Rows, each with roughly how far along a hidden order it lies (0 to 15):
In the rows, zero is written as 128.
[147 144 169 154 116 197 141 115  98 155 105  93 138  98 155 130 132  85
  91  73 141 113 138 111  63 124 102 144 159]
0
[135 172 160 144 143 169 142 112 123 144 118 132 124 105 146 129 128 111
 128  80 139 118 107 116  50 136 114 141 147]
5
[129 194 160 151 150 181 141  80 123 141 115 139 130  99 153 134 126 106
 142  69 133 118 104 111  30 147 118 144 155]
4
[136 149 120 129 205 159 110 124 150 122 144 168  92 179 146 100 135 160
 157 139 149 120 161 125 125 147 152 141 116]
15
[ 78 147 122  82 158  61  77 196 185 108 156 148 142 181 107 129 125 154
 160 180 126 171 111 144 171 136 133 105 174]
12
[130 153 144 114  80 111 143 182 130 144 123  87 158 109 115 143 120 106
  96 106 116 142 121 126 104 129 101 119 149]
2
[145 202 161 151 118 201 147  66 111 145 108 113 149  90 153 139 123  93
 124  56 124 111 131 106  32 153 117 144 154]
2
[141 210 156 156 147 197 155  53 124 136 119 150 114 110 155 125 128 115
 157  58 132 106 117 122  28 159 127 144 131]
7
[123 178 139 141 221 200 114  80 141 115 133 189  88 162 161 105 137 157
 178 127 154 104 137 120  74 155 155 152 122]
14
[135 169 146 130 131 138 148 147 127 144 126 123 127 114 135 130 125 119
 116  89 133 127 111 119  70 134 113 133 133]
5
[121 183 145 141 208 192 117  76 144 119 131 179  99 148 160 114 133 147
 173 114 148 107 127 114  61 154 147 149 132]
12
[117 214 160 143 169 166 141  66 139 132 122 166 125 102 156 136 121 119
 167  67 130 115  80 109   6 159 125 141 150]
7
[108 147 125  96 121  89  98 172 169 123 145 115 151 160 110 128 122 134
 132 151 119 161 140 142 161 141 128 106 165]
8
[157 191 156 165 157 195 161  51 121 138 119 148 109 115 158 119 131 121
 146  55 133 102 128 128  38 159 129 146 116]
8
[125 166 132 123 169 154 113 136 143 129 136 146 117 150 142 117 128 148
 143 125 140 127 134 113 100 140 136 141 139]
10
[128 167 136 123 160 142 124 140 141 133 134 143 121 141 139 121 127 135
 137 116 137 130 129 117  92 139 130 136 135]
9
[ 77 132 128  76 149  73  74 198 180 112 154 139 147 177 105 132 125 147
 143 188 127 168 115 140 178 130 129 106 180]
10
[ 94 170 130  92  91  62 114 165 172 122 145 119 170 130 101 150 112 124
 139 135 103 170  95 141 119 147 113  98 172]
5
[ 85 124 132  83 104  66  90 233 165 123 141 104 163 147  99 143 119 122
 116 177 119 173 111 133 167 121 111 101 186]
5
[130 166 135 124 132 124 132 141 143 136 135 129 129 125 127 123 125 130
 123 112 129 135 129 129  94 141 123 127 137]
8
[159 190 152 167 160 187 166  41 122 133 123 158  97 126 159 109 135 133
 151  51 137  96 137 137  34 164 134 146 101]
10
[139 179 158 160 159 182 147  74 125 138 121 145 108 118 156 121 132 120
 141  65 140 109 115 124  40 149 123 143 133]
7
[121 207 160 149 159 174 144  60 133 132 121 161 120 103 157 131 124 121
 215  63 131 113  89 115  17 159 126 143 144]
7
[145 144 146 126 105 137 151 174 117 149 120  91 138 119 126 130 127 111
  90  94 129 130 129 124  93 122 105 132 131]
3
[140 228 150 155 159 184 164  28 135 127 124 174 112 109 158 129 125 132
 176  49 125 103 109 125  13 175 136 145 117]
9
[ 80 155 141  85  57  43 115 193 161 128 136  88 188 102  94 167 102 102
 117 140  97 179  74 121 116 132  96  92 187]
0
[142 204 152 160 168 188 161  34 130 128 124 172 102 120 159 118 130 139
 171  56 135 102 116 132  24 169 138 145 113]
10
[120 137 118 106 149 109  92 154 172 122 150 132 131 185 120 110 129 139
 135 154 131 152 179 144 169 144 140 112 152]
11
[ 51 122 129  68 163  50  63 224 188 108 155 147 152 170 102 138 120 147
 152 210 131 180  83 129 169 119 125 103 196]
10
[151 131 134 130 129 128 139 155 133 143 134 110 120 148 128 110 133 129
 105 101 135 130 154 140 135 130 118 125 127]
7
[122 173 129 133 223 166 110 100 152 116 140 189  93 168 153 106 132 164
 174 135 150 117 137 113  86 154 153 149 118]
15
[127 151 138 115  88 107 139 167 139 140 129  99 154 117 116 139 120 111
 103 102 117 148 121 132 105 133 107 116 148]
3
[128 173 157 141 143 161 142 119 124 141 121 134 128 102 145 132 126 115
 131  84 137 118 102 113  43 136 112 141 145]
5
[117 123 115 107 153 103  91 176 171 119 155 130 127 201 113 108 134 152
 132 179 132 153 163 154 198 141 138 108 146]
12
[136 189 166 150 108 202 142  88 107 152 104 102 163  81 150 144 122  80
 112  62 127 114 130  99  30 142 110 145 168]
0
[121 183 146 115 116 130 146 156 129 139 123 118 147  99 124 150 118 117
 120  93 121 135  94 111  51 137 110 132 148]
3
[141 192 161 158 149 188 153  60 123 138 118 151 113 112 155 122 131 119
 148  59 135 107 115 119  47 156 126 141 131]
7
[125 167 131 119 152 132 120 143 151 132 136 133 128 144 133 121 127 131
 135 121 133 136 134 123 115 143 130 128 142]
9
[142 162 161 154 138 183 144 112 114 146 116 122 120 110 143 122 132 107
 119  77 142 112 116 118  57 132 111 143 145]
4
[130 174 143 126 135 133 145 136 134 140 129 131 127 117 133 132 123 126
 132  90 130 130 106 119  64 136 117 133 135]
6
[128 182 162 149 152 173 140  95 124 140 119 142 120 108 151 128 128 112
 137  76 139 116 101 115  37 142 115 144 147]
6
[114 191 137 120 172 147 122 115 147 128 134 157 123 127 141 129 122 140
 157 112 134 128 104 107  64 149 133 141 145]
9
[140 164 147 156 193 195 133  78 127 127 128 162  89 150 160 105 139 141
 153 100 151 103 143 126  80 146 141 151 120]
12
[124 199 143 142 214 199 126  51 146 115 131 197 100 150 160 115 133 155
 186 105 143 105 127 121  48 162 155 152 120]
14
[195  87 164 186 134 199 160 130  85 165 110  85  90 142 156  88 154 100
  64  57 162  94 197 147 117 111 107 146 120]
5
[ 86 134 137  83  90  54 107 205 161 124 142 100 170 129  97 150 113 112
 116 161 111 179  95 132 151 125 102  99 180]
3
[ 84 122 119  79 143  80  76 210 175 114 151 130 150 176 107 132 126 142
 138 181 127 169 123 140 179 129 127 106 178]
9
[119 160 110 108 175 115  95 115 174 115 152 161 116 187 129 102 129 158
 160 149 133 146 161 143 163 160 153 117 135]
15
[ 95 181 123  97 133  95  96 145 177 117 146 137 161 151 115 134 116 135
 156 141 115 162 118 128 134 154 133 111 171]
9
[127 165 126 119 192 160 106 135 143 127 139 166 113 159 144 113 129 149
 159 136 144 126 142 113  95 144 144 143 134]
12
[ 98 112 125  84 138  80  79 216 171 118 149 123 141 184 105 123 130 145
 125 182 132 164 141 147 207 122 127 106 168]
10
[119 201 156 143 164 166 139  83 137 133 127 158 118 109 149 131 125 126
 160  75 134 117  87 113  26 152 125 143 142]
8
[108 186 125 106 185 138  97 125 163 117 145 166 128 156 136 122 122 149
 167 139 133 135 126 109 105 152 147 134 149]
12
[ 93 153 130  88 101  74 103 183 171 121 144 113 167 141 104 146 118 129
 130 143 114 168 105 139 142 137 114 100 175]
6
[152 153 150 134 115 146 150 169 109 150 118  98 130 113 131 129 129 111
  92  90 136 123 127 120  81 120 107 139 121]
3
[111 134 137 100  74  62 126 192 154 133 138  86 167 128  99 144 118 112
 104 128 111 169 113 146 146 129 101  99 167]
3
[138 202 158 157 165 187 155  51 129 131 123 161 108 111 158 122 128 126
 161  60 133 105 110 123  23 161 129 151 127]
8
[137 144 137 121 108 108 134 157 144 141 136 108 139 134 117 126 125 121
 104 100 123 143 134 141 117 137 125 117 143]
6
